Here is a tiny trained network, its code and every weight. The questions are about switching its units off for an input and a class, where a switched-off unit gives its printed mean instead of its output.

import numpy as np


def w(rows, s, z=0):
    codes = np.array(rows[::2]) - 128.0
    scale = np.full(codes.shape[1], s)
    scale[-1] = z or s
    return codes * scale


def f(y):
    return y / 2 * (1 + np.tanh(0.7978845608 * (y + 0.044715 * y**3)))


def log_softmax(a):
    a = a - a.max(-1, keepdims=True)
    return a - np.log(np.exp(a).sum(-1, keepdims=True))


def net(x, mask):
    res = np.array(x, float).reshape(1, 2) / 4 @ E
    y = f(res @ A[0][:, :-1].T + A[0][:, -1])
    res = res + np.where(mask, y, B[0][:, -1]) @ B[0][:, :-1]
    return log_softmax(res[-1] @ U[:, :-1].T + U[:, -1])


A, B = {}, {}
E = w([
[82,200,134,35,94,194,116,155,62,180],'x0',
[170,131,111,173,205,162,72,128,4,161],'x1',
],0.011)
A[0] = w([
[72,158,110,27,42,133,128,152,111,113,109],'neuron 0',
[131,124,118,135,158,118,113,163,99,133,90],'neuron 1',
[143,140,119,11,112,146,127,139,103,165,119],'neuron 2',
[185,122,92,148,110,101,133,147,55,127,88],'neuron 3',
[134,73,121,201,137,74,125,140,221,112,140],'neuron 4',
[143,94,110,145,142,135,112,128,63,120,96],'neuron 5',
[100,83,111,114,95,79,130,145,181,130,100],'neuron 6',
[132,114,113,107,93,120,114,140,156,124,250],'neuron 7',
[156,150,138,112,139,112,139,122,96,85,196],'neuron 8',
[193,129,147,188,92,115,109,113,213,64,106],'neuron 9',
[85,125,135,64,74,106,146,111,249,108,131],'neuron 10',
[146,142,146,74,70,133,136,145,231,118,74],'neuron 11',
[93,75,106,156,164,91,165,150,152,149,91],'neuron 12',
],0.013)
B[0] = w([
[203,178,190,96,172,139,161,68,180,97,213],'neuron 0',
[155,137,81,135,162,152,135,126,115,72,141],'neuron 1',
[160,60,158,143,141,100,153,82,181,89,200],'neuron 2',
[163,141,126,94,137,149,120,113,69,106,156],'neuron 3',
[138,92,165,103,147,112,156,107,183,92,252],'neuron 4',
[144,142,125,139,141,148,108,118,65,107,165],'neuron 5',
[160,162,143,200,184,120,94,141,98,104,178],'neuron 6',
[4,115,117,137,88,149,143,194,183,227,224],'neuron 7',
[58,189,198,247,58,101,16,125,162,193,175],'neuron 8',
[190,186,167,75,110,152,144,58,147,128,215],'neuron 9',
[135,122,95,171,147,134,83,156,52,167,250],'neuron 10',
[137,124,96,134,94,125,70,95,24,43,197],'neuron 11',
[149,134,126,111,175,168,178,112,131,85,157],'neuron 12',
],0.02,0.016)
U = w([
[154,139,215,149,152,130,149,31,237,96,125],'0',
[126,149,121,185,142,144,70,121,34,108,169],'1',
[11,117,139,157,66,114,141,176,234,254,255],'2',
[127,112,53,77,99,147,143,166,167,137,63],'3',
[120,107,94,86,90,100,159,137,99,135,65],'4',
[107,126,114,131,145,134,196,159,158,112,70],'5',
],0.011,0.0059)

Each question gives the input, the list of numbers given to net, and the class t.
The units are the neurons (one row each of A and B). Each row of codes is followed by its name. A weight is (code - 128) times the scale printed after its matrix; where a second scale follows, it is the last column's (A, B and U).
mask holds one flag per neuron, in row order. A switched-off neuron (its flag False) gives its mean, the last column of its row in B, instead of its output. The means were averaged over made-up inputs and are rounded, as every weight is.
A unit's drop is (log p(t) with every unit on - log p(t) with that unit switched off) / (log p(t) with every unit on - log p(t) with every unit switched off).
The circuit of an input: a set's keep is (log p(t) with only the set's units on - log p(t) with every unit switched off) / (log p(t) with every unit on - log p(t) with every unit switched off). Starting from the 12 units with the biggest drops (on a tie, the unit counted first), units are removed one at a time, each time the one whose removal leaves the highest keep (on an exact tie, the one counted first), for as long as the keep stays at least 0.8.
units of the circuit, in order: the units of the circuit, biggest drop first
most important unit: the unit with the biggest drop
k most important neurons: the k neurons with the biggest drops, biggest first
drop when u is switched off: that unit's drop, to one decimal
input [3,-7], class 1: units of the circuit, in order	[neuron 10]
input [6,6], class 0: 2 most important neurons	[neuron 10; neuron 2]
input [-6,7], class 1: 2 most important neurons	[neuron 0; neuron 5]
input [-3,-2], class 2: units of the circuit, in order	[neuron 0; neuron 7]
input [-3,1], class 2: 2 most important neurons	[neuron 0; neuron 2]
input [3,4], class 1: 3 most important neurons	[neuron 7; neuron 4; neuron 0]
input [1,4], class 1: 2 most important neurons	[neuron 7; neuron 4]
input [-3,3], class 2: 2 most important neurons	[neuron 0; neuron 11]
input [-1,4], class 1: 2 most important neurons	[neuron 7; neuron 4]
input [-1,3], class 2: 2 most important neurons	[neuron 11; neuron 10]
input [8,6], class 0: drop when neuron 2 is switched off	0.1
input [-2,-6], class 1: drop when neuron 10 is switched off	0.3
input [3,-8], class 1: drop when neuron 10 is switched off	0.3
input [0,-8], class 1: drop when neuron 10 is switched off	0.3
input [-2,3], class 2: most important unit	neuron 11
